Below are the code and all the weights of a small trained network. Each question names an input and a target symbol and asks about switching units off, where a switched-off unit gives its printed mean instead of its output.

import numpy as np


def w(rows, s, z=0):
    codes = np.array(rows[::2]) - 128.0
    scale = np.full(codes.shape[1], s)
    scale[-1] = z or s
    return codes * scale


def f(y):
    return y / 2 * (1 + np.tanh(0.7978845608 * (y + 0.044715 * y**3)))


def softmax(a):
    e = np.exp(a - a.max(-1, keepdims=True))
    return e / e.sum(-1, keepdims=True)


def log_softmax(a):
    a = a - a.max(-1, keepdims=True)
    return a - np.log(np.exp(a).sum(-1, keepdims=True))


def net(x, mask):
    ids = ['αδεηλμπστφψω'.index(c) for c in x.split()]
    T = len(ids)
    res = E[ids] + P[:T]
    u = 0
    for l in range(2):
        r = res
        for j in range(3):
            rows = slice(2 * j, 2 * j + 2)
            q, k, v = (r @ M[l][rows].T for M in (Q, K, V))
            z = softmax(np.where(np.tri(T) > 0, q @ k.T / 2**0.5, -1e9)) @ v
            o = O[l][rows]
            res = res + np.where(mask[u + j], z, o[:, -1]) @ o[:, :-1]
        u += 3
        y = f(res @ A[l][:, :-1].T + A[l][:, -1])
        res = res + np.where(mask[u : u + 8], y, B[l][:, -1]) @ B[l][:, :-1]
        u += 8
    return log_softmax(res[-1] @ U[:, :-1].T + U[:, -1])


Q, K, V, O, A, B = {}, {}, {}, {}, {}, {}
E = w([
[37,122,122,122,94,108,127,88],'α',
[129,78,139,54,179,170,62,83],'δ',
[147,187,141,56,155,156,191,213],'ε',
[193,141,141,169,117,122,209,129],'η',
[154,182,104,212,127,118,170,217],'λ',
[18,155,87,199,70,84,133,131],'μ',
[102,197,79,111,128,104,192,201],'π',
[37,138,131,31,153,134,92,159],'σ',
[128,173,89,156,185,129,75,169],'τ',
[213,112,184,81,139,176,193,62],'φ',
[160,110,110,255,127,167,82,59],'ψ',
[17,212,173,72,57,135,235,160],'ω',
],0.0097)
P = w([
[86,98,95,158,175,170,187,143],'0',
[137,103,68,112,152,130,136,143],'1',
[138,184,114,88,252,77,110,144],'2',
[150,139,156,67,70,23,53,61],'3',
[155,128,70,107,90,178,105,190],'4',
[104,134,173,122,226,96,116,147],'5',
[44,11,102,154,154,132,218,15],'6',
[129,171,167,171,99,166,136,168],'7',
[111,118,239,187,200,95,138,162],'8',
],0.013)
Q[0] = w([
[199,248,190,109,119,48,60,165],'L0H0',
[137,175,149,145,24,136,167,47],'L0H0',
[79,174,84,196,245,181,174,64],'L0H1',
[109,25,1,105,142,222,229,157],'L0H1',
[145,128,121,116,72,83,84,115],'L0H2',
[158,115,81,139,125,161,109,159],'L0H2',
],0.0094)
K[0] = w([
[103,138,148,176,133,254,179,169],'L0H0',
[58,91,95,148,159,74,237,83],'L0H0',
[143,196,161,168,151,20,56,22],'L0H1',
[229,174,23,16,47,70,122,137],'L0H1',
[103,84,112,126,165,177,154,50],'L0H2',
[124,98,51,108,138,101,122,155],'L0H2',
],0.0084)
V[0] = w([
[148,182,120,158,154,148,109,185],'L0H0',
[78,83,76,165,71,133,155,92],'L0H0',
[1,165,147,130,138,76,123,94],'L0H1',
[180,132,120,218,44,67,233,124],'L0H1',
[180,152,137,140,128,123,69,77],'L0H2',
[73,106,119,149,130,176,154,115],'L0H2',
],0.0068)
O[0] = w([
[121,189,132,107,218,129,144,87,118],'L0H0',
[184,95,125,74,84,122,132,119,250],'L0H0',
[91,2,194,144,112,131,71,232,178],'L0H1',
[205,11,44,142,78,7,195,101,129],'L0H1',
[82,105,145,117,157,85,167,173,113],'L0H2',
[172,100,38,91,120,181,137,107,213],'L0H2',
],0.0067,0.0019)
A[0] = w([
[124,116,228,214,130,140,104,49,103],'L0N0',
[93,167,188,130,85,110,188,78,140],'L0N1',
[150,199,56,244,34,198,81,219,67],'L0N2',
[205,184,152,148,228,96,194,76,73],'L0N3',
[38,142,157,119,170,35,102,15,117],'L0N4',
[97,182,202,155,254,141,73,143,1],'L0N5',
[84,208,130,113,9,153,222,196,94],'L0N6',
[89,165,173,62,215,119,154,135,100],'L0N7',
],0.0064,0.0083)
B[0] = w([
[90,192,158,135,156,85,123,139,242],'L0N0',
[134,137,154,63,209,166,108,147,173],'L0N1',
[114,76,123,153,173,1,157,44,199],'L0N2',
[143,34,131,126,111,141,73,200,203],'L0N3',
[231,133,104,136,189,131,156,147,255],'L0N4',
[189,78,95,139,37,65,230,117,213],'L0N5',
[128,151,68,76,116,68,203,130,140],'L0N6',
[175,83,128,211,137,106,101,178,213],'L0N7',
],0.0077,0.0023)
Q[1] = w([
[161,254,203,101,42,30,61,106],'L1H0',
[21,186,42,82,68,205,201,95],'L1H0',
[92,108,58,124,202,191,223,194],'L1H1',
[180,237,160,73,104,25,70,173],'L1H1',
[176,186,233,105,105,18,67,122],'L1H2',
[82,112,100,67,46,135,81,79],'L1H2',
],0.009)
K[1] = w([
[101,70,107,150,172,226,252,187],'L1H0',
[143,150,56,44,104,146,105,181],'L1H0',
[165,217,88,107,66,126,49,86],'L1H1',
[93,136,111,207,111,214,179,112],'L1H1',
[97,81,152,158,155,183,206,116],'L1H2',
[129,95,31,157,153,174,71,145],'L1H2',
],0.012)
V[1] = w([
[136,105,188,169,115,149,101,1],'L1H0',
[127,127,66,212,130,138,44,63],'L1H0',
[78,172,59,186,102,94,107,177],'L1H1',
[184,130,179,209,128,127,110,146],'L1H1',
[69,154,161,66,122,90,221,162],'L1H2',
[145,107,153,65,118,182,120,88],'L1H2',
],0.0085)
O[1] = w([
[178,183,99,203,92,141,54,77,208],'L1H0',
[82,164,155,160,145,120,106,23,254],'L1H0',
[28,118,190,150,155,54,179,74,77],'L1H1',
[173,226,135,109,97,103,115,76,122],'L1H1',
[122,84,28,2,190,134,132,142,45],'L1H2',
[150,136,180,84,126,150,116,161,143],'L1H2',
],0.0092,0.0048)
A[1] = w([
[121,170,153,168,47,170,69,73,32],'L1N0',
[124,196,119,132,49,115,169,178,7],'L1N1',
[148,109,32,144,124,74,152,28,110],'L1N2',
[112,109,129,59,106,145,218,121,223],'L1N3',
[127,40,106,139,138,30,196,79,1],'L1N4',
[58,167,21,98,50,146,144,114,96],'L1N5',
[2,154,151,152,145,106,91,163,119],'L1N6',
[179,155,143,81,98,238,87,111,94],'L1N7',
],0.0087,0.0041)
B[1] = w([
[55,96,102,66,146,163,193,147,246],'L1N0',
[93,56,119,81,158,144,155,121,127],'L1N1',
[172,125,205,55,129,128,180,170,217],'L1N2',
[163,99,90,180,161,170,92,82,168],'L1N3',
[102,198,139,198,126,38,196,184,153],'L1N4',
[90,88,208,212,117,120,83,113,132],'L1N5',
[254,138,163,106,113,96,85,132,150],'L1N6',
[23,175,57,145,93,60,119,187,162],'L1N7',
],0.0093,0.011)
U = w([
[103,15,171,151,22,130,47,92,201],'α',
[27,167,184,118,175,150,96,192,66],'δ',
[124,149,86,52,250,143,119,103,93],'ε',
[242,111,115,131,67,138,163,97,87],'η',
[104,180,161,144,178,114,162,177,2],'λ',
[81,89,177,167,80,81,112,135,58],'μ',
[78,111,112,146,178,91,132,109,57],'π',
[142,131,254,104,131,206,90,249,94],'σ',
[146,222,151,215,187,151,67,41,246],'τ',
[136,151,61,126,73,127,109,114,211],'φ',
[82,139,156,70,108,162,171,97,183],'ψ',
[94,49,137,127,138,112,115,140,92],'ω',
],0.0063,0.0042)

Each question gives the input, a string of symbols that net reads in full, and the target symbol t.
The units are the heads (2 rows each of Q, K, V and O) and the neurons (one row each of A and B). Each row of codes is followed by its name. A weight is (code - 128) times the scale printed after its matrix; where a second scale follows, it is the last column's (O, A, B and U).
mask holds one flag per unit, layer by layer, with each layer's heads first. A switched-off unit (its flag False) gives its mean, the last column of its rows in O or B, instead of its output. The means were averaged over made-up inputs and are rounded, as every weight is.
A unit's drop is (log p(t) with every unit on - log p(t) with that unit switched off) / (log p(t) with every unit on - log p(t) with every unit switched off).
The circuit of an input: a set's keep is (log p(t) with only the set's units on - log p(t) with every unit switched off) / (log p(t) with every unit on - log p(t) with every unit switched off). Starting from the 12 units with the biggest drops (on a tie, the unit counted first), units are removed one at a time, each time the one whose removal leaves the highest keep (on an exact tie, the one counted first), for as long as the keep stays at least 0.8.
units of the circuit, in order: the units of the circuit, biggest drop first
unit that matters most: the unit with the biggest drop
top k neurons: the k neurons with the biggest drops, biggest first
k most important neurons of layer l: the k neurons of layer l with the biggest drops, biggest first
which heads matter: for each layer, one digit per head in row order, 1 if its drop is at least 0.15 and else 0, layers parted by /
input η ψ ψ ψ, target η: 3 most important neurons of layer 1 -> [L1N2, L1N0, L1N7]
input ψ η ψ α φ ψ τ, target α: units of the circuit, in order -> [L0H1, L0H0, L1N0]
input τ ψ φ φ, target τ: top 3 neurons -> [L1N0, L1N2, L0N4]
input λ ψ ψ φ, target λ: units of the circuit, in order -> [L1N4, L1H1, L1H0]
input ψ ψ τ ψ ψ φ σ ψ η, target τ: unit that matters most -> L0N2
input ψ ψ ψ τ ω ψ, target ε: units of the circuit, in order -> [L1H2, L0N6]
input η φ α ψ η μ ψ ψ σ, target τ: which heads matter -> 000 / 100
input φ δ φ φ φ, target φ: 3 most important neurons of layer 1 -> [L1N7, L1N2, L1N0]
input η α φ, target σ: top 3 neurons -> [L0N3, L0N7, L0N2]
input φ ψ α ψ ψ, target ψ: which heads matter -> 000 / 100
input ψ ψ μ φ ψ σ ψ, target φ: which heads matter -> 000 / 110
input ε η ω, target ε: which heads matter -> 000 / 101
input φ φ τ α ψ ε, target τ: top 4 neurons -> [L0N2, L0N7, L1N0, L1N2]
input μ φ ψ μ ψ ψ ψ φ ω, target ε: which heads matter -> 000 / 001
input η ψ φ α, target η: which heads matter -> 010 / 000
input φ η λ μ, target φ: unit that matters most -> L1H1
input ω η ψ η, target ω: which heads matter -> 010 / 111
input ω σ α φ η σ, target σ: units of the circuit, in order -> [L0H1, L1H0]
input ω η ε λ η ψ ψ, target λ: units of the circuit, in order -> [L1N4, L0H1, L1N2]
input φ η δ η, target φ: unit that matters most -> L1N7
input ψ η ψ π ψ μ, target τ: top 2 neurons -> [L1N0, L0N2]
input ψ ω φ σ ψ σ α, target σ: which heads matter -> 010 / 000
input ψ η φ σ μ ψ ψ, target σ: top 2 neurons -> [L0N0, L1N6]
input φ τ η, target σ: 4 most important neurons of layer 0 -> [L0N3, L0N7, L0N2, L0N6]
input ψ ψ ψ φ σ η, target σ: which heads matter -> 101 / 101
input ω λ ψ α, target ω: which heads matter -> 010 / 111
input ψ ψ π φ ψ φ, target τ: which heads matter -> 001 / 100
input ψ φ α, target τ: top 3 neurons -> [L1N0, L1N2, L0N3]
